Here is a tiny trained network, its code and every weight. The questions are about switching its units off for an input and a target symbol, where a switched-off unit gives its printed mean instead of its output.

import numpy as np


def w(rows, s, z=0):
    codes = np.array(rows[::2]) - 128.0
    scale = np.full(codes.shape[1], s)
    scale[-1] = z or s
    return codes * scale


def f(y):
    return np.maximum(y, 0)


def softmax(a):
    e = np.exp(a - a.max(-1, keepdims=True))
    return e / e.sum(-1, keepdims=True)


def log_softmax(a):
    a = a - a.max(-1, keepdims=True)
    return a - np.log(np.exp(a).sum(-1, keepdims=True))


def net(x, mask):
    ids = ['ΛΨαβγζηθπ'.index(c) for c in x.split()]
    T = len(ids)
    res = E[ids] + P[:T]
    u = 0
    for l in range(2):
        r = res
        for j in range(2):
            rows = slice(2 * j, 2 * j + 2)
            q, k, v = (r @ M[l][rows].T for M in (Q, K, V))
            z = softmax(np.where(np.tri(T) > 0, q @ k.T / 2**0.5, -1e9)) @ v
            o = O[l][rows]
            res = res + np.where(mask[u + j], z, o[:, -1]) @ o[:, :-1]
        u += 2
        y = f(res @ A[l][:, :-1].T + A[l][:, -1])
        res = res + np.where(mask[u : u + 16], y, B[l][:, -1]) @ B[l][:, :-1]
        u += 16
    return log_softmax(res[-1] @ U[:, :-1].T + U[:, -1])


Q, K, V, O, A, B = {}, {}, {}, {}, {}, {}
E = w([
[142,107,145,67],'Λ',
[145,231,70,130],'Ψ',
[124,183,144,5],'α',
[184,108,149,188],'β',
[103,126,205,229],'γ',
[155,204,177,151],'ζ',
[65,124,110,185],'η',
[54,156,119,134],'θ',
[144,97,25,80],'π',
],0.017)
P = w([
[103,176,149,229],'0',
[107,211,120,254],'1',
[101,212,123,230],'2',
[100,205,111,229],'3',
[127,192,95,247],'4',
[99,181,88,241],'5',
[104,159,109,228],'6',
],0.0016)
Q[0] = w([
[215,150,44,70],'L0H0',
[254,136,147,77],'L0H0',
[33,184,10,62],'L0H1',
[146,214,239,144],'L0H1',
],0.0097)
K[0] = w([
[157,56,42,45],'L0H0',
[87,36,17,116],'L0H0',
[223,185,33,132],'L0H1',
[106,181,180,255],'L0H1',
],0.0094)
V[0] = w([
[85,91,254,160],'L0H0',
[109,96,74,140],'L0H0',
[192,200,44,157],'L0H1',
[165,152,179,173],'L0H1',
],0.0079)
O[0] = w([
[133,32,254,58,157],'L0H0',
[225,167,39,130,81],'L0H0',
[245,203,94,199,252],'L0H1',
[48,108,180,88,253],'L0H1',
],0.0052,0.0025)
A[0] = w([
[199,128,208,141,165],'L0N0',
[149,206,92,21,104],'L0N1',
[255,144,210,97,145],'L0N2',
[79,145,153,81,137],'L0N3',
[177,145,35,95,32],'L0N4',
[80,89,175,221,174],'L0N5',
[93,23,84,65,139],'L0N6',
[129,216,145,49,87],'L0N7',
[34,122,104,173,131],'L0N8',
[225,81,146,229,4],'L0N9',
[129,82,154,224,154],'L0N10',
[213,171,137,174,85],'L0N11',
[171,104,127,196,70],'L0N12',
[109,129,67,38,94],'L0N13',
[99,111,60,204,125],'L0N14',
[184,123,173,64,93],'L0N15',
],0.0079,0.0035)
B[0] = w([
[183,133,160,169,205],'L0N0',
[103,78,81,90,201],'L0N1',
[148,168,137,127,194],'L0N2',
[102,160,114,102,177],'L0N3',
[106,58,174,150,200],'L0N4',
[116,97,100,152,255],'L0N5',
[194,65,255,87,141],'L0N6',
[98,102,63,145,189],'L0N7',
[99,153,98,186,186],'L0N8',
[153,119,158,106,149],'L0N9',
[149,71,86,134,206],'L0N10',
[135,208,135,141,206],'L0N11',
[179,133,196,119,149],'L0N12',
[100,24,113,91,159],'L0N13',
[143,153,69,222,195],'L0N14',
[102,175,125,87,147],'L0N15',
],0.007,0.0062)
Q[1] = w([
[181,186,72,253],'L1H0',
[45,109,179,155],'L1H0',
[36,122,7,93],'L1H1',
[210,85,58,220],'L1H1',
],0.0064)
K[1] = w([
[199,153,10,152],'L1H0',
[47,144,115,172],'L1H0',
[168,103,69,112],'L1H1',
[183,151,158,104],'L1H1',
],0.011)
V[1] = w([
[77,33,138,187],'L1H0',
[254,17,94,131],'L1H0',
[215,101,123,84],'L1H1',
[137,49,179,126],'L1H1',
],0.0048)
O[1] = w([
[90,64,191,254,251],'L1H0',
[185,88,141,207,172],'L1H0',
[201,123,106,102,33],'L1H1',
[122,163,82,174,88],'L1H1',
],0.0062,0.0022)
A[1] = w([
[70,117,117,119,219],'L1N0',
[129,225,255,117,15],'L1N1',
[152,78,128,165,107],'L1N2',
[205,105,63,111,252],'L1N3',
[90,117,102,183,99],'L1N4',
[67,119,88,175,128],'L1N5',
[149,116,212,219,246],'L1N6',
[208,125,114,177,70],'L1N7',
[184,58,223,101,206],'L1N8',
[148,193,184,139,157],'L1N9',
[210,138,146,79,36],'L1N10',
[92,68,83,113,94],'L1N11',
[147,84,176,103,181],'L1N12',
[78,233,162,137,59],'L1N13',
[192,138,101,157,116],'L1N14',
[108,190,166,223,146],'L1N15',
],0.0094,0.0032)
B[1] = w([
[100,194,147,100,168],'L1N0',
[136,74,104,222,175],'L1N1',
[73,155,104,126,176],'L1N2',
[183,132,152,136,183],'L1N3',
[119,228,169,131,190],'L1N4',
[155,141,193,127,197],'L1N5',
[100,96,25,85,255],'L1N6',
[72,84,128,72,179],'L1N7',
[174,118,178,26,173],'L1N8',
[182,41,117,177,172],'L1N9',
[178,252,97,101,137],'L1N10',
[62,108,94,172,157],'L1N11',
[157,99,185,76,150],'L1N12',
[136,97,254,146,180],'L1N13',
[131,110,124,17,175],'L1N14',
[185,124,116,132,242],'L1N15',
],0.0066,0.013)
U = w([
[147,158,188,78,102],'Λ',
[178,234,124,123,247],'Ψ',
[76,159,75,78,85],'α',
[168,80,105,92,2],'β',
[54,45,150,134,183],'γ',
[184,106,166,211,97],'ζ',
[58,171,54,215,52],'η',
[93,217,194,135,146],'θ',
[132,102,1,164,147],'π',
],0.0086,0.0044)

Each question gives the input, a string of symbols that net reads in full, and the target symbol t.
The units are the heads (2 rows each of Q, K, V and O) and the neurons (one row each of A and B). Each row of codes is followed by its name. A weight is (code - 128) times the scale printed after its matrix; where a second scale follows, it is the last column's (O, A, B and U).
mask holds one flag per unit, layer by layer, with each layer's heads first. A switched-off unit (its flag False) gives its mean, the last column of its rows in O or B, instead of its output. The means were averaged over made-up inputs and are rounded, as every weight is.
A unit's drop is (log p(t) with every unit on - log p(t) with that unit switched off) / (log p(t) with every unit on - log p(t) with every unit switched off).
The circuit of an input: a set's keep is (log p(t) with only the set's units on - log p(t) with every unit switched off) / (log p(t) with every unit on - log p(t) with every unit switched off). Starting from the 12 units with the biggest drops (on a tie, the unit counted first), units are removed one at a time, each time the one whose removal leaves the highest keep (on an exact tie, the one counted first), for as long as the keep stays at least 0.8.
circuit, biggest first: the units of the circuit, biggest drop first
most important unit: the unit with the biggest drop
top k neurons: the k neurons with the biggest drops, biggest first
k most important neurons of layer l: the k neurons of layer l with the biggest drops, biggest first
heads that matter: for each layer, one digit per head in row order, 1 if its drop is at least 0.15 and else 0, layers parted by /
drop when u is switched off: that unit's drop, to one decimal
input γ γ γ γ θ β ζ, target γ: circuit, biggest first -> (L0H1; L0H0)
input γ η Λ π Λ α, target π: heads that matter -> 10 / 00
input Ψ β θ, target Ψ: circuit, biggest first -> (L0H1; L1H0; L1N6)
input γ η β, target γ: circuit, biggest first -> (L0H1; L1H0)
input γ ζ ζ ζ ζ β, target γ: heads that matter -> 11 / 00
input ζ η η ζ, target ζ: heads that matter -> 00 / 00
input γ γ η, target γ: most important unit -> L0H0
input γ ζ ζ γ α α, target γ: circuit, biggest first -> (L1H0; L0N13; L0N1; L0H1)
input Ψ η α η, target Ψ: heads that matter -> 11 / 10
input η ζ η, target η: heads that matter -> 00 / 00
input Λ π β, target π: 3 most important neurons of layer 1 -> (L1N6; L1N13; L1N5)
input π β ζ, target ζ: 3 most important neurons of layer 0 -> (L0N11; L0N10; L0N5)
input Ψ ζ α Λ, target Ψ: heads that matter -> 01 / 10
input η ζ β α ζ Λ, target Λ: top 3 neurons -> (L0N6; L1N6; L1N8)
input ζ ζ α, target α: 2 most important neurons of layer 0 -> (L0N1; L0N7)
input ζ θ ζ η π π Λ, target π: most important neuron of layer 0 -> (L0N4)
input ζ γ η, target η: 4 most important neurons of layer 0 -> (L0N8; L0N5; L0N10; L0N11)
input π β η ζ Λ γ θ, target θ: 2 most important neurons of layer 0 -> (L0N0; L0N4)
input α ζ Λ θ, target θ: drop when L1N6 is switched off -> 0.2
input Ψ ζ η γ ζ γ, target γ: drop when L0N5 is switched off -> 0.1
input β Ψ η β α η η, target Ψ: drop when L0N7 is switched off -> 0.1
input ζ α π γ ζ π Λ, target π: drop when L1N13 is switched off -> 0.4
